Below are the code and all the weights of a small trained network. Each question names an input and a target symbol and asks about switching units off, where a switched-off unit gives its printed mean instead of its output.

import numpy as np


def w(rows, s, z=0):
    codes = np.array(rows[::2]) - 128.0
    scale = np.full(codes.shape[1], s)
    scale[-1] = z or s
    return codes * scale


def f(y):
    return y / 2 * (1 + np.tanh(0.7978845608 * (y + 0.044715 * y**3)))


def softmax(a):
    e = np.exp(a - a.max(-1, keepdims=True))
    return e / e.sum(-1, keepdims=True)


def log_softmax(a):
    a = a - a.max(-1, keepdims=True)
    return a - np.log(np.exp(a).sum(-1, keepdims=True))


def net(x, mask):
    ids = ['αβγεζημπτφψω'.index(c) for c in x.split()]
    T = len(ids)
    res = E[ids] + P[:T]
    u = 0
    for l in range(2):
        q, k, v = (res @ M[l].T for M in (Q, K, V))
        z = softmax(np.where(np.tri(T) > 0, q @ k.T / 4**0.5, -1e9)) @ v
        res = res + np.where(mask[u], z, O[l][:, -1]) @ O[l][:, :-1]
        u += 1
        y = f(res @ A[l][:, :-1].T + A[l][:, -1])
        res = res + np.where(mask[u : u + 12], y, B[l][:, -1]) @ B[l][:, :-1]
        u += 12
    return log_softmax(res[-1] @ U[:, :-1].T + U[:, -1])


Q, K, V, O, A, B = {}, {}, {}, {}, {}, {}
E = w([
[185,212,120],'α',
[75,182,100],'β',
[130,66,88],'γ',
[65,171,134],'ε',
[61,187,112],'ζ',
[185,81,74],'η',
[148,68,92],'μ',
[168,195,152],'π',
[19,5,108],'τ',
[87,162,147],'φ',
[77,193,90],'ψ',
[146,61,115],'ω',
],0.019)
P = w([
[193,137,220],'0',
[186,144,2],'1',
[164,131,23],'2',
[147,127,31],'3',
[133,126,51],'4',
[110,129,54],'5',
[101,131,58],'6',
[97,143,42],'7',
[69,135,72],'8',
[55,138,83],'9',
[45,131,102],'10',
[80,174,17],'11',
],0.0068)
Q[0] = w([
[173,38,106],'0.h0',
[111,2,151],'0.h0',
[24,163,5],'0.h0',
[163,66,157],'0.h0',
],0.0047)
K[0] = w([
[113,253,228],'0.h0',
[34,3,182],'0.h0',
[213,112,60],'0.h0',
[118,118,146],'0.h0',
],0.0057)
V[0] = w([
[75,129,132],'0.h0',
[35,96,248],'0.h0',
[129,111,55],'0.h0',
[71,146,183],'0.h0',
],0.011)
O[0] = w([
[135,204,73,132],'0.h0',
[211,178,18,2],'0.h0',
[57,108,255,222],'0.h0',
[118,103,87,66],'0.h0',
],0.0097,0.0065)
A[0] = w([
[198,122,175,24],'0.n0',
[205,91,155,128],'0.n1',
[149,10,76,189],'0.n2',
[200,160,112,2],'0.n3',
[237,195,209,125],'0.n4',
[88,153,143,157],'0.n5',
[187,198,119,50],'0.n6',
[108,107,194,144],'0.n7',
[226,123,117,21],'0.n8',
[117,128,68,121],'0.n9',
[84,124,142,54],'0.n10',
[130,141,189,126],'0.n11',
],0.014,0.0072)
B[0] = w([
[113,141,73,125],'0.n0',
[97,162,63,134],'0.n1',
[233,188,104,204],'0.n2',
[68,105,83,128],'0.n3',
[248,99,55,143],'0.n4',
[148,124,166,210],'0.n5',
[79,154,69,130],'0.n6',
[159,160,84,246],'0.n7',
[116,69,136,128],'0.n8',
[76,144,157,137],'0.n9',
[177,97,114,178],'0.n10',
[98,140,86,191],'0.n11',
],0.012,0.014)
Q[1] = w([
[106,119,84],'1.h0',
[157,220,125],'1.h0',
[203,70,81],'1.h0',
[55,250,182],'1.h0',
],0.013)
K[1] = w([
[187,114,154],'1.h0',
[211,221,118],'1.h0',
[146,1,178],'1.h0',
[80,229,12],'1.h0',
],0.0098)
V[1] = w([
[119,51,144],'1.h0',
[83,115,148],'1.h0',
[98,247,152],'1.h0',
[186,143,186],'1.h0',
],0.013)
O[1] = w([
[159,135,185,4],'1.h0',
[111,157,182,2],'1.h0',
[115,247,127,163],'1.h0',
[47,114,177,153],'1.h0',
],0.012,0.014)
A[1] = w([
[174,157,119,145],'1.n0',
[19,64,197,130],'1.n1',
[193,150,78,41],'1.n2',
[59,130,135,158],'1.n3',
[114,40,101,175],'1.n4',
[250,157,164,5],'1.n5',
[102,105,88,31],'1.n6',
[150,51,216,71],'1.n7',
[30,111,212,158],'1.n8',
[78,15,180,57],'1.n9',
[139,115,84,2],'1.n10',
[42,169,154,173],'1.n11',
],0.014,0.0076)
B[1] = w([
[138,70,133,199],'1.n0',
[184,30,150,153],'1.n1',
[167,101,176,248],'1.n2',
[88,61,169,161],'1.n3',
[130,213,103,224],'1.n4',
[24,115,90,135],'1.n5',
[47,154,158,162],'1.n6',
[137,135,76,129],'1.n7',
[218,130,127,145],'1.n8',
[128,76,41,146],'1.n9',
[88,116,227,167],'1.n10',
[147,87,254,196],'1.n11',
],0.0087,0.015)
U = w([
[47,195,84,225],'α',
[251,57,113,195],'β',
[2,125,154,143],'γ',
[78,57,185,158],'ε',
[160,199,65,197],'ζ',
[185,27,230,18],'η',
[194,245,179,2],'μ',
[96,130,219,110],'π',
[88,160,201,151],'τ',
[88,14,133,61],'φ',
[84,146,34,21],'ψ',
[52,68,83,21],'ω',
],0.0094,0.0087)

Each question gives the input, a string of symbols that net reads in full, and the target symbol t.
The units are the heads (4 rows each of Q, K, V and O) and the neurons (one row each of A and B). Each row of codes is followed by its name. A weight is (code - 128) times the scale printed after its matrix; where a second scale follows, it is the last column's (O, A, B and U).
mask holds one flag per unit, layer by layer, with each layer's heads first. A switched-off unit (its flag False) gives its mean, the last column of its rows in O or B, instead of its output. The means were averaged over made-up inputs and are rounded, as every weight is.
A unit's drop is (log p(t) with every unit on - log p(t) with that unit switched off) / (log p(t) with every unit on - log p(t) with every unit switched off).
The circuit of an input: a set's keep is (log p(t) with only the set's units on - log p(t) with every unit switched off) / (log p(t) with every unit on - log p(t) with every unit switched off). Starting from the 12 units with the biggest drops (on a tie, the unit counted first), units are removed one at a time, each time the one whose removal leaves the highest keep (on an exact tie, the one counted first), for as long as the keep stays at least 0.8.
units of the circuit, in order: the units of the circuit, biggest drop first
most important unit: the unit with the biggest drop
k most important neurons: the k neurons with the biggest drops, biggest first
drop when u is switched off: that unit's drop, to one decimal
input φ π ψ τ η π ζ τ μ φ, target β: units of the circuit, in order => 1.h0; 0.h0; 0.n3; 0.n8
input α α η μ γ μ, target ζ: most important unit => 0.n7
input μ ω η ζ φ α ζ η β, target ε: units of the circuit, in order => 0.h0; 1.n3
input α τ μ ε ζ, target ω: 2 most important neurons => 0.n4; 0.n2
input ω ζ τ ε τ ζ β, target φ: 3 most important neurons => 0.n2; 0.n7; 0.n1
input ω β ε τ γ γ π ε π ψ, target φ: 3 most important neurons => 0.n1; 0.n2; 0.n7
input γ α ω γ μ ω ζ ζ ζ, target η: 2 most important neurons => 0.n2; 0.n5
input ζ η γ ε, target μ: 2 most important neurons => 0.n7; 0.n6
input α γ τ φ, target ω: 3 most important neurons => 0.n4; 0.n2; 1.n4
input β τ μ ζ ζ μ ε ω ζ, target τ: 2 most important neurons => 1.n11; 0.n6
input π ε φ τ ζ, target ψ: units of the circuit, in order => 1.h0; 1.n4; 0.n4; 0.h0
input π ζ ε μ φ β ω τ μ β, target ψ: 3 most important neurons => 1.n4; 0.n4; 0.n6
input η ω μ ζ ε η γ τ μ τ, target ζ: 2 most important neurons => 0.n2; 1.n4
input φ μ τ, target β: units of the circuit, in order => 0.n2
input α π ε ψ ε, target ω: 4 most important neurons => 0.n4; 0.n2; 1.n4; 0.n1
input μ γ τ β ω ψ β, target ε: 3 most important neurons => 0.n2; 0.n1; 0.n4
input β ε η τ τ μ γ μ ω η η ζ, target τ: 2 most important neurons => 0.n6; 1.n11
input ψ η γ μ ζ ω ψ, target π: drop when 0.h0 is switched off => 1.6
input β γ ψ, target τ: drop when 0.h0 is switched off => 1.7
input μ η ε, target ε: drop when 0.n11 is switched off => 0.4
input ω τ τ ζ ζ ε η γ ψ, target φ: most important unit => 0.n2
